Below are the code and all the weights of a small trained network. Each question names an input and a class and asks about switching units off, where a switched-off unit gives its printed mean instead of its output.

import numpy as np


def w(rows, s, z=0):
    codes = np.array(rows[::2]) - 128.0
    scale = np.full(codes.shape[1], s)
    scale[-1] = z or s
    return codes * scale


def f(y):
    return np.maximum(y, 0)


def log_softmax(a):
    a = a - a.max(-1, keepdims=True)
    return a - np.log(np.exp(a).sum(-1, keepdims=True))


def net(x, mask):
    res = np.array(x, float).reshape(1, 7) / 4 @ E
    y = f(res @ A[0][:, :-1].T + A[0][:, -1])
    res = res + np.where(mask, y, B[0][:, -1]) @ B[0][:, :-1]
    return log_softmax(res[-1] @ U[:, :-1].T + U[:, -1])


A, B = {}, {}
E = w([
[129,127,131,129],'x0',
[254,221,111,91],'x1',
[198,82,34,218],'x2',
[130,127,132,130],'x3',
[126,130,123,126],'x4',
[134,123,143,133],'x5',
[165,33,114,22],'x6',
],0.0099)
A[0] = w([
[184,33,85,89,35],'N1',
[93,179,159,115,190],'N2',
[195,183,128,102,141],'N3',
[69,68,161,52,177],'N4',
[112,106,171,1,127],'N5',
[113,159,146,115,140],'N6',
[74,205,183,113,213],'N7',
[172,162,130,113,132],'N8',
[65,79,127,150,255],'N9',
[191,195,105,210,131],'N10',
],0.022,0.0056)
B[0] = w([
[146,46,198,82,237],'N1',
[145,81,162,95,192],'N2',
[191,195,146,53,225],'N3',
[145,112,1,56,253],'N4',
[83,245,92,157,255],'N5',
[136,128,149,96,161],'N6',
[146,33,172,91,226],'N7',
[150,180,134,82,189],'N8',
[79,47,95,216,233],'N9',
[208,124,64,205,251],'N10',
],0.032,0.018)
U = w([
[124,55,125,99,252],'0',
[158,156,44,143,34],'1',
[184,116,169,70,111],'2',
[115,220,120,103,30],'3',
[104,135,113,248,185],'4',
],0.013,0.0022)

Each question gives the input, the list of numbers given to net, and the class t.
The units are the neurons (one row each of A and B). Each row of codes is followed by its name. A weight is (code - 128) times the scale printed after its matrix; where a second scale follows, it is the last column's (A, B and U).
mask holds one flag per neuron, in row order. A switched-off neuron (its flag False) gives its mean, the last column of its row in B, instead of its output. The means were averaged over made-up inputs and are rounded, as every weight is.
A unit's drop is (log p(t) with every unit on - log p(t) with that unit switched off) / (log p(t) with every unit on - log p(t) with every unit switched off).
The circuit of an input: a set's keep is (log p(t) with only the set's units on - log p(t) with every unit switched off) / (log p(t) with every unit on - log p(t) with every unit switched off). Starting from all 10 units, units are removed one at a time, each time the one whose removal leaves the highest keep (on an exact tie, the one counted first), for as long as the keep stays at least 0.8.
units of the circuit, in order: the units of the circuit, biggest drop first
most important unit: the unit with the biggest drop
k most important neurons: the k neurons with the biggest drops, biggest first
drop of u: that unit's drop, to one decimal
input [-3,-2,6,3,-6,1,-7], class 4: units of the circuit, in order => (N4)
input [-6,2,-4,-1,4,7,1], class 3: 2 most important neurons => (N5; N1)
input [5,-7,-7,7,0,8,8], class 1: 2 most important neurons => (N4; N5)
input [4,-7,0,-6,7,-8,-4], class 0: 2 most important neurons => (N5; N10)
input [-1,-7,3,-6,-5,7,0], class 4: 2 most important neurons => (N9; N7)
input [-2,4,0,8,7,-6,-1], class 2: 4 most important neurons => (N5; N4; N9; N3)
input [4,0,-3,2,-1,0,7], class 1: 4 most important neurons => (N4; N5; N3; N8)
input [0,-5,1,-1,3,-7,-4], class 4: 4 most important neurons => (N1; N4; N9; N3)
input [1,4,-3,4,4,6,1], class 3: 2 most important neurons => (N1; N5)
input [-7,-1,-6,6,-1,2,-2], class 0: 2 most important neurons => (N7; N3)
input [-4,-4,-1,-4,-7,-4,7], class 1: 2 most important neurons => (N5; N4)
input [2,-8,-6,-4,-3,-3,1], class 1: 3 most important neurons => (N4; N5; N1)
input [4,5,0,-6,-6,-6,6], class 3: 2 most important neurons => (N5; N7)
input [4,1,5,7,-3,8,6], class 2: most important unit => N9
input [-1,-2,8,6,7,6,-6], class 4: drop of N4 => 0.3
input [-7,6,0,-4,7,4,3], class 3: drop of N2 => 0.1
input [7,-7,-5,0,7,-4,-4], class 0: drop of N3 => 0.0
